Below is a small trained network, with its code and all its weights. Each question gives an input and a class and asks what happens when units are switched off, that is, made to give their printed mean instead of their output.

import numpy as np


def w(rows, s, z=0):
    codes = np.array(rows[::2]) - 128.0
    scale = np.full(codes.shape[1], s)
    scale[-1] = z or s
    return codes * scale


def norm(h):
    return h / np.sqrt((h * h).mean(-1, keepdims=True) + 1e-5)


def f(y):
    return np.maximum(y, 0)


def log_softmax(a):
    a = a - a.max(-1, keepdims=True)
    return a - np.log(np.exp(a).sum(-1, keepdims=True))


def net(x, mask):
    res = np.array(x, float).reshape(1, 3) / 4 @ E
    u = 0
    for l in range(2):
        y = f(norm(res) @ A[l][:, :-1].T + A[l][:, -1])
        res = res + np.where(mask[u : u + 3], y, B[l][:, -1]) @ B[l][:, :-1]
        u += 3
    return log_softmax(norm(res)[-1] @ U[:, :-1].T + U[:, -1])


A, B = {}, {}
E = w([
[155,51,17,1,77],'x0',
[91,167,27,175,126],'x1',
[202,138,75,115,179],'x2',
],0.01)
A[0] = w([
[106,88,213,169,138,117],'0.n1',
[202,93,141,41,136,2],'0.n2',
[252,155,116,209,208,183],'0.n3',
],0.016,0.0056)
B[0] = w([
[47,180,140,204,151,219],'0.n1',
[189,51,143,24,1,229],'0.n2',
[151,122,144,27,221,255],'0.n3',
],0.016,0.0096)
A[1] = w([
[9,144,158,196,138,2],'1.n1',
[163,198,218,205,47,6],'1.n2',
[135,171,31,240,131,79],'1.n3',
],0.015,0.0017)
B[1] = w([
[150,56,168,148,103,255],'1.n1',
[70,79,149,201,96,182],'1.n2',
[102,254,93,125,136,177],'1.n3',
],0.022,0.0084)
U = w([
[177,122,87,192,119,2],'0',
[165,59,109,44,32,178],'1',
[87,87,185,233,77,160],'2',
[94,234,40,142,81,103],'3',
[144,188,132,128,252,165],'4',
],0.017,0.0076)

Each question gives the input, the list of numbers given to net, and the class t.
The units are the neurons (one row each of A and B). Each row of codes is followed by its name. A weight is (code - 128) times the scale printed after its matrix; where a second scale follows, it is the last column's (A, B and U).
mask holds one flag per neuron, layer by layer. A switched-off neuron (its flag False) gives its mean, the last column of its row in B, instead of its output. The means were averaged over made-up inputs and are rounded, as every weight is.
A unit's drop is (log p(t) with every unit on - log p(t) with that unit switched off) / (log p(t) with every unit on - log p(t) with every unit switched off).
The circuit of an input: a set's keep is (log p(t) with only the set's units on - log p(t) with every unit switched off) / (log p(t) with every unit on - log p(t) with every unit switched off). Starting from all 6 units, units are removed one at a time, each time the one whose removal leaves the highest keep (on an exact tie, the one counted first), for as long as the keep stays at least 0.8.
units of the circuit, in order: the units of the circuit, biggest drop first
most important unit: the unit with the biggest drop
top k neurons: the k neurons with the biggest drops, biggest first
drop of u: that unit's drop, to one decimal
input [-4,-1,2], class 4: most important unit : 0.n3
input [8,7,-4], class 3: units of the circuit, in order : 0.n2, 0.n3
input [0,7,-4], class 3: units of the circuit, in order : 1.n3, 0.n2
input [3,8,-7], class 3: units of the circuit, in order : 0.n2, 1.n3
input [-1,6,-5], class 3: units of the circuit, in order : 1.n3, 0.n2
input [4,8,7], class 4: top 2 neurons : 0.n2, 1.n1
input [2,-3,-4], class 2: top 3 neurons : 0.n3, 0.n1, 1.n2
input [1,8,5], class 4: top 2 neurons : 0.n2, 0.n3
input [-4,1,0], class 4: top 2 neurons : 0.n3, 1.n2
input [6,6,-3], class 3: top 2 neurons : 0.n2, 0.n3
input [-3,8,-2], class 4: top 2 neurons : 0.n2, 1.n3
input [4,6,0], class 3: drop of 0.n2 : 0.7
input [0,1,-6], class 2: drop of 1.n1 : 0.1
input [-2,-7,1], class 2: drop of 0.n1 : 2.6
input [-7,5,1], class 4: units of the circuit, in order : 0.n3
